Below is a small trained network, with its code and all its weights. Each question gives an input and a class and asks what happens when units are switched off, that is, made to give their printed mean instead of their output.

import numpy as np


def w(rows, s, z=0):
    codes = np.array(rows[::2]) - 128.0
    scale = np.full(codes.shape[1], s)
    scale[-1] = z or s
    return codes * scale


def norm(h):
    return h / np.sqrt((h * h).mean(-1, keepdims=True) + 1e-5)


def f(y):
    return np.maximum(y, 0)


def log_softmax(a):
    a = a - a.max(-1, keepdims=True)
    return a - np.log(np.exp(a).sum(-1, keepdims=True))


def net(x, mask):
    res = np.array(x, float).reshape(1, 5) / 4 @ E
    u = 0
    for l in range(2):
        y = f(norm(res) @ A[l][:, :-1].T + A[l][:, -1])
        res = res + np.where(mask[u : u + 15], y, B[l][:, -1]) @ B[l][:, :-1]
        u += 15
    return log_softmax(norm(res)[-1] @ U[:, :-1].T + U[:, -1])


A, B = {}, {}
E = w([
[125,125,126],'x0',
[50,91,170],'x1',
[127,127,129],'x2',
[99,201,94],'x3',
[96,92,1],'x4',
],0.0062)
A[0] = w([
[140,130,203,88],'L0N1',
[108,154,162,85],'L0N2',
[108,91,56,206],'L0N3',
[185,83,100,14],'L0N4',
[94,183,126,153],'L0N5',
[19,81,113,87],'L0N6',
[175,73,214,50],'L0N7',
[182,144,108,194],'L0N8',
[169,62,123,184],'L0N9',
[178,150,126,40],'L0N10',
[90,67,54,220],'L0N11',
[98,55,60,19],'L0N12',
[64,8,150,1],'L0N13',
[238,71,114,109],'L0N14',
[83,195,89,102],'L0N15',
],0.013,0.0042)
B[0] = w([
[120,99,84,187],'L0N1',
[137,157,130,153],'L0N2',
[195,165,75,234],'L0N3',
[202,210,128,148],'L0N4',
[58,211,148,173],'L0N5',
[120,191,226,213],'L0N6',
[131,70,92,193],'L0N7',
[199,168,78,189],'L0N8',
[177,151,170,190],'L0N9',
[69,144,253,146],'L0N10',
[245,179,118,254],'L0N11',
[135,230,233,191],'L0N12',
[157,36,109,201],'L0N13',
[201,201,149,191],'L0N14',
[107,99,52,181],'L0N15',
],0.0069,0.0074)
A[1] = w([
[141,151,141,73],'L1N1',
[179,77,117,25],'L1N2',
[190,80,159,126],'L1N3',
[129,86,128,67],'L1N4',
[170,163,159,142],'L1N5',
[98,36,160,2],'L1N6',
[186,167,167,163],'L1N7',
[120,131,74,107],'L1N8',
[123,81,177,73],'L1N9',
[117,24,101,161],'L1N10',
[83,75,167,131],'L1N11',
[8,109,175,234],'L1N12',
[101,160,190,114],'L1N13',
[137,229,131,172],'L1N14',
[118,79,64,12],'L1N15',
],0.015,0.0029)
B[1] = w([
[103,108,96,153],'L1N1',
[117,213,144,152],'L1N2',
[97,131,218,188],'L1N3',
[153,116,94,139],'L1N4',
[89,100,139,209],'L1N5',
[148,39,82,155],'L1N6',
[82,99,140,234],'L1N7',
[144,34,142,141],'L1N8',
[120,73,117,154],'L1N9',
[173,79,100,157],'L1N10',
[163,73,80,153],'L1N11',
[250,185,175,172],'L1N12',
[138,239,41,162],'L1N13',
[75,85,128,254],'L1N14',
[117,115,174,130],'L1N15',
],0.012,0.011)
U = w([
[112,111,237,179],'0',
[194,214,136,237],'1',
[6,151,100,100],'2',
[133,114,7,51],'3',
[193,21,130,1],'4',
],0.023,0.0037)

Each question gives the input, the list of numbers given to net, and the class t.
The units are the neurons (one row each of A and B). Each row of codes is followed by its name. A weight is (code - 128) times the scale printed after its matrix; where a second scale follows, it is the last column's (A, B and U).
mask holds one flag per neuron, layer by layer. A switched-off neuron (its flag False) gives its mean, the last column of its row in B, instead of its output. The means were averaged over made-up inputs and are rounded, as every weight is.
A unit's drop is (log p(t) with every unit on - log p(t) with that unit switched off) / (log p(t) with every unit on - log p(t) with every unit switched off).
The circuit of an input: a set's keep is (log p(t) with only the set's units on - log p(t) with every unit switched off) / (log p(t) with every unit on - log p(t) with every unit switched off). Starting from the 12 units with the biggest drops (on a tie, the unit counted first), units are removed one at a time, each time the one whose removal leaves the highest keep (on an exact tie, the one counted first), for as long as the keep stays at least 0.8.
units of the circuit, in order: the units of the circuit, biggest drop first
k most important neurons: the k neurons with the biggest drops, biggest first
k most important neurons of layer l: the k neurons of layer l with the biggest drops, biggest first
drop of u: that unit's drop, to one decimal
input [-6,7,0,0,-1], class 4: units of the circuit, in order => (L0N13 L0N12)
input [-2,-1,0,5,1], class 3: units of the circuit, in order => (L0N15)
input [7,-5,1,-2,8], class 1: 2 most important neurons of layer 0 => (L0N11 L0N12)
input [4,-8,-1,-4,-1], class 0: 3 most important neurons of layer 0 => (L0N11 L0N10 L0N3)
input [4,4,4,-1,5], class 0: 2 most important neurons of layer 0 => (L0N11 L0N13)
input [5,4,-4,1,7], class 2: 2 most important neurons of layer 1 => (L1N12 L1N3)
input [4,3,7,0,8], class 0: 2 most important neurons => (L0N12 L0N6)
input [1,5,7,2,8], class 2: 2 most important neurons => (L0N6 L0N12)
input [-4,-6,-4,2,1], class 3: 4 most important neurons => (L1N3 L0N6 L0N12 L0N8)
input [-7,5,-1,0,6], class 0: 2 most important neurons => (L0N11 L0N13)
input [-5,5,6,2,-7], class 1: 2 most important neurons => (L0N11 L1N12)
input [2,-8,3,1,-1], class 2: 2 most important neurons of layer 0 => (L0N11 L0N13)
input [4,-8,5,-5,-2], class 0: drop of L0N10 => 0.1
input [-5,4,-7,3,0], class 1: most important neuron => (L1N12)
input [-6,-7,3,3,3], class 3: drop of L1N12 => 0.2
input [-1,0,2,2,-3], class 2: drop of L0N2 => 0.1
input [-2,5,0,-1,5], class 0: 2 most important neurons => (L0N11 L0N13)
